Below are the code and all the weights of a small trained network. Each question names an input and a class and asks about switching units off, where a switched-off unit gives its printed mean instead of its output.

import numpy as np


def w(rows, s, z=0):
    codes = np.array(rows[::2]) - 128.0
    scale = np.full(codes.shape[1], s)
    scale[-1] = z or s
    return codes * scale


def f(y):
    return y / 2 * (1 + np.tanh(0.7978845608 * (y + 0.044715 * y**3)))


def log_softmax(a):
    a = a - a.max(-1, keepdims=True)
    return a - np.log(np.exp(a).sum(-1, keepdims=True))


def net(x, mask):
    res = np.array(x, float).reshape(1, 4) / 4 @ E
    y = f(res @ A[0][:, :-1].T + A[0][:, -1])
    res = res + np.where(mask, y, B[0][:, -1]) @ B[0][:, :-1]
    return log_softmax(res[-1] @ U[:, :-1].T + U[:, -1])


A, B = {}, {}
E = w([
[210,89,95],'x0',
[215,222,97],'x1',
[128,128,128],'x2',
[108,140,3],'x3',
],0.012)
A[0] = w([
[199,141,253,162],'n1',
[73,9,116,247],'n2',
[109,192,237,133],'n3',
[82,42,177,179],'n4',
[114,178,114,56],'n5',
[153,42,165,77],'n6',
[99,130,130,107],'n7',
[124,142,134,92],'n8',
[124,34,128,63],'n9',
[139,161,154,92],'n10',
[135,84,242,254],'n11',
[159,126,100,76],'n12',
[99,154,111,79],'n13',
[101,162,129,146],'n14',
[61,222,132,156],'n15',
[23,55,132,114],'n16',
[104,58,169,206],'n17',
[103,58,104,85],'n18',
],0.02,0.0068)
B[0] = w([
[121,37,181,250],'n1',
[77,83,29,232],'n2',
[190,184,189,228],'n3',
[181,177,75,219],'n4',
[119,174,128,144],'n5',
[172,66,85,171],'n6',
[115,141,115,141],'n7',
[120,125,135,127],'n8',
[150,67,104,168],'n9',
[113,105,137,147],'n10',
[254,161,100,251],'n11',
[160,168,117,149],'n12',
[107,126,148,140],'n13',
[105,149,142,152],'n14',
[69,153,183,201],'n15',
[86,196,38,223],'n16',
[184,151,81,201],'n17',
[105,90,141,164],'n18',
],0.052,0.02)
U = w([
[168,203,90,255],'0',
[2,155,53,54],'1',
[143,135,240,33],'2',
[40,187,158,98],'3',
[161,59,78,82],'4',
[35,14,54,120],'5',
[138,11,179,155],'6',
],0.0084,0.0071)

Each question gives the input, the list of numbers given to net, and the class t.
The units are the neurons (one row each of A and B). Each row of codes is followed by its name. A weight is (code - 128) times the scale printed after its matrix; where a second scale follows, it is the last column's (A, B and U).
mask holds one flag per neuron, in row order. A switched-off neuron (its flag False) gives its mean, the last column of its row in B, instead of its output. The means were averaged over made-up inputs and are rounded, as every weight is.
A unit's drop is (log p(t) with every unit on - log p(t) with that unit switched off) / (log p(t) with every unit on - log p(t) with every unit switched off).
The circuit of an input: a set's keep is (log p(t) with only the set's units on - log p(t) with every unit switched off) / (log p(t) with every unit on - log p(t) with every unit switched off). Starting from the 12 units with the biggest drops (on a tie, the unit counted first), units are removed one at a time, each time the one whose removal leaves the highest keep (on an exact tie, the one counted first), for as long as the keep stays at least 0.8.
circuit, biggest first: the units of the circuit, biggest drop first
most important unit: the unit with the biggest drop
top k neurons: the k neurons with the biggest drops, biggest first
drop when u is switched off: that unit's drop, to one decimal
input [-5,-8,0,4], class 1: circuit, biggest first	[n16]
input [-1,-6,-2,6], class 1: top 2 neurons	[n16, n1]
input [8,4,-6,0], class 6: circuit, biggest first	[n16, n11]
input [3,-7,0,-6], class 4: top 4 neurons	[n6, n2, n1, n9]
input [0,1,-5,-3], class 2: circuit, biggest first	[n2, n16]
input [6,0,5,-8], class 4: circuit, biggest first	[n11, n1]
input [0,6,-6,6], class 3: top 3 neurons	[n11, n2, n4]
input [5,0,2,3], class 5: top 2 neurons	[n11, n3]
input [3,-4,-3,-8], class 4: top 2 neurons	[n1, n6]
input [0,3,-5,-6], class 2: top 2 neurons	[n3, n2]
input [0,0,-6,6], class 1: top 2 neurons	[n11, n1]
input [2,-6,6,-6], class 4: top 2 neurons	[n6, n1]
input [0,5,0,-8], class 2: top 2 neurons	[n3, n2]
input [-2,0,-6,2], class 1: most important unit	n11
input [5,-8,3,-2], class 4: top 2 neurons	[n11, n2]
input [2,-1,4,-7], class 4: top 2 neurons	[n1, n11]
input [-6,1,7,7], class 3: top 2 neurons	[n2, n15]
input [0,5,5,7], class 3: drop when n2 is switched off	0.2
input [5,-4,-2,0], class 4: drop when n15 is switched off	0.1
input [4,4,1,-8], class 6: circuit, biggest first	[n1]
input [-1,4,2,-8], class 2: drop when n2 is switched off	0.2
input [3,-2,1,2], class 5: drop when n11 is switched off	0.3
